Below is a small trained network, with its code and all its weights. Each question gives an input and a target symbol and asks what happens when units are switched off, that is, made to give their printed mean instead of their output.

import numpy as np


def w(rows, s, z=0):
    codes = np.array(rows[::2]) - 128.0
    scale = np.full(codes.shape[1], s)
    scale[-1] = z or s
    return codes * scale


def norm(h):
    return h / np.sqrt((h * h).mean(-1, keepdims=True) + 1e-5)


def f(y):
    return y / 2 * (1 + np.tanh(0.7978845608 * (y + 0.044715 * y**3)))


def softmax(a):
    e = np.exp(a - a.max(-1, keepdims=True))
    return e / e.sum(-1, keepdims=True)


def log_softmax(a):
    a = a - a.max(-1, keepdims=True)
    return a - np.log(np.exp(a).sum(-1, keepdims=True))


def net(x, mask):
    ids = ['αμπστφψω'.index(c) for c in x.split()]
    T = len(ids)
    res = E[ids] + P[:T]
    r = norm(res)
    for j in range(2):
        rows = slice(3 * j, 3 * j + 3)
        q, k, v = (r @ M[0][rows].T for M in (Q, K, V))
        z = softmax(np.where(np.tri(T) > 0, q @ k.T / 3**0.5, -1e9)) @ v
        o = O[0][rows]
        res = res + np.where(mask[j], z, o[:, -1]) @ o[:, :-1]
    y = f(norm(res) @ A[0][:, :-1].T + A[0][:, -1])
    res = res + np.where(mask[2:18], y, B[0][:, -1]) @ B[0][:, :-1]
    return log_softmax(norm(res)[-1] @ U[:, :-1].T + U[:, -1])


Q, K, V, O, A, B = {}, {}, {}, {}, {}, {}
E = w([
[247,156,118,117],'α',
[137,118,109,206],'μ',
[69,172,84,105],'π',
[98,122,122,109],'σ',
[254,149,115,66],'τ',
[115,75,169,76],'φ',
[150,150,187,161],'ψ',
[187,132,186,98],'ω',
],0.0084)
P = w([
[138,96,80,174],'0',
[253,96,81,80],'1',
[245,109,92,75],'2',
[221,117,108,70],'3',
[192,127,119,71],'4',
[175,128,122,71],'5',
[169,130,115,72],'6',
[162,131,106,75],'7',
],0.0053)
Q[0] = w([
[201,206,69,89],'head 1',
[79,35,153,71],'head 1',
[205,40,175,13],'head 1',
[128,94,196,76],'head 2',
[140,145,2,173],'head 2',
[179,73,228,154],'head 2',
],0.0076)
K[0] = w([
[195,125,169,201],'head 1',
[86,164,229,43],'head 1',
[212,195,255,72],'head 1',
[213,172,136,79],'head 2',
[44,55,160,177],'head 2',
[151,230,177,127],'head 2',
],0.0074)
V[0] = w([
[106,165,216,192],'head 1',
[194,132,138,206],'head 1',
[148,254,119,177],'head 1',
[119,6,126,138],'head 2',
[149,120,226,66],'head 2',
[133,46,47,127],'head 2',
],0.0076)
O[0] = w([
[213,63,160,25,14],'head 1',
[67,104,224,45,252],'head 1',
[131,166,119,2,90],'head 1',
[141,33,200,24,154],'head 2',
[162,85,11,130,208],'head 2',
[19,59,211,194,202],'head 2',
],0.0055,0.0035)
A[0] = w([
[84,208,6,74,69],'neuron 1',
[111,109,139,53,45],'neuron 2',
[159,86,208,126,109],'neuron 3',
[155,236,186,244,149],'neuron 4',
[235,185,209,175,94],'neuron 5',
[158,129,71,236,70],'neuron 6',
[217,139,32,130,174],'neuron 7',
[226,184,190,190,79],'neuron 8',
[85,1,66,115,121],'neuron 9',
[74,66,125,156,75],'neuron 10',
[111,125,79,218,1],'neuron 11',
[224,100,139,209,99],'neuron 12',
[54,68,81,230,23],'neuron 13',
[76,45,160,237,187],'neuron 14',
[102,105,168,173,66],'neuron 15',
[195,141,88,253,76],'neuron 16',
],0.0055,0.0064)
B[0] = w([
[157,136,78,95,109],'neuron 1',
[110,64,116,146,104],'neuron 2',
[157,90,65,60,155],'neuron 3',
[224,101,86,50,154],'neuron 4',
[91,45,138,153,165],'neuron 5',
[89,47,136,79,111],'neuron 6',
[106,215,116,124,252],'neuron 7',
[74,60,152,151,139],'neuron 8',
[77,61,98,45,185],'neuron 9',
[38,96,86,137,121],'neuron 10',
[138,52,200,147,99],'neuron 11',
[82,79,210,29,147],'neuron 12',
[171,38,193,198,134],'neuron 13',
[155,189,76,148,241],'neuron 14',
[26,142,93,124,104],'neuron 15',
[163,1,218,100,121],'neuron 16',
],0.0063,0.0036)
U = w([
[186,221,153,106,108],'α',
[49,150,238,123,57],'μ',
[182,218,86,179,27],'π',
[56,141,194,223,153],'σ',
[79,187,80,172,53],'τ',
[79,2,82,165,250],'φ',
[213,81,171,11,210],'ψ',
[110,121,46,63,2],'ω',
],0.0095,0.0042)

Each question gives the input, a string of symbols that net reads in full, and the target symbol t.
The units are the heads (3 rows each of Q, K, V and O) and the neurons (one row each of A and B). Each row of codes is followed by its name. A weight is (code - 128) times the scale printed after its matrix; where a second scale follows, it is the last column's (O, A, B and U).
mask holds one flag per unit, heads first, then neurons. A switched-off unit (its flag False) gives its mean, the last column of its rows in O or B, instead of its output. The means were averaged over made-up inputs and are rounded, as every weight is.
A unit's drop is (log p(t) with every unit on - log p(t) with that unit switched off) / (log p(t) with every unit on - log p(t) with every unit switched off).
The circuit of an input: a set's keep is (log p(t) with only the set's units on - log p(t) with every unit switched off) / (log p(t) with every unit on - log p(t) with every unit switched off). Starting from the 12 units with the biggest drops (on a tie, the unit counted first), units are removed one at a time, each time the one whose removal leaves the highest keep (on an exact tie, the one counted first), for as long as the keep stays at least 0.8.
circuit, biggest first: the units of the circuit, biggest drop first
unit that matters most: the unit with the biggest drop
k most important neurons: the k neurons with the biggest drops, biggest first
heads that matter: for each layer, one digit per head in row order, 1 if its drop is at least 0.15 and else 0, layers parted by /
drop when u is switched off: that unit's drop, to one decimal
input α ω ω τ φ, target ω: circuit, biggest first	(head 1; neuron 14)
input φ φ π ψ σ α μ π, target φ: 2 most important neurons	(neuron 7; neuron 9)
input τ α τ α ω φ π ω, target α: 2 most important neurons	(neuron 7; neuron 9)
input ψ α σ τ μ, target ψ: 3 most important neurons	(neuron 7; neuron 3; neuron 14)
input ω φ α μ, target ω: circuit, biggest first	(head 1; neuron 14; neuron 9; head 2)
input σ φ τ φ φ τ π, target σ: circuit, biggest first	(head 2; head 1)
input μ τ π τ φ φ τ σ, target φ: 2 most important neurons	(neuron 13; neuron 6)
input μ ψ τ π α φ, target φ: unit that matters most	neuron 9
input π ψ φ τ α σ π μ, target π: heads that matter	01
input ψ α μ, target ψ: heads that matter	00
input α ω ψ π μ, target α: heads that matter	11
input μ μ φ π, target μ: heads that matter	01
input π π ψ τ π μ ω ω, target α: heads that matter	01
input μ φ μ, target μ: heads that matter	11
input φ α τ σ μ ψ, target ψ: circuit, biggest first	(neuron 4)
input φ φ π, target φ: circuit, biggest first	(head 1; head 2)
input α μ τ σ, target τ: circuit, biggest first	(head 1; head 2; neuron 14)
input π σ π, target π: heads that matter	10
input π φ π, target π: circuit, biggest first	(head 1; neuron 4; head 2; neuron 9)
input τ μ σ, target τ: circuit, biggest first	(head 1)
input ω τ ψ μ, target ω: circuit, biggest first	(head 1; neuron 9; neuron 14)
input ψ α μ π, target ψ: drop when neuron 14 is switched off	0.1
input ψ π ψ π, target ψ: drop when head 1 is switched off	1.2
input σ σ τ σ σ φ α μ, target σ: drop when neuron 13 is switched off	0.0
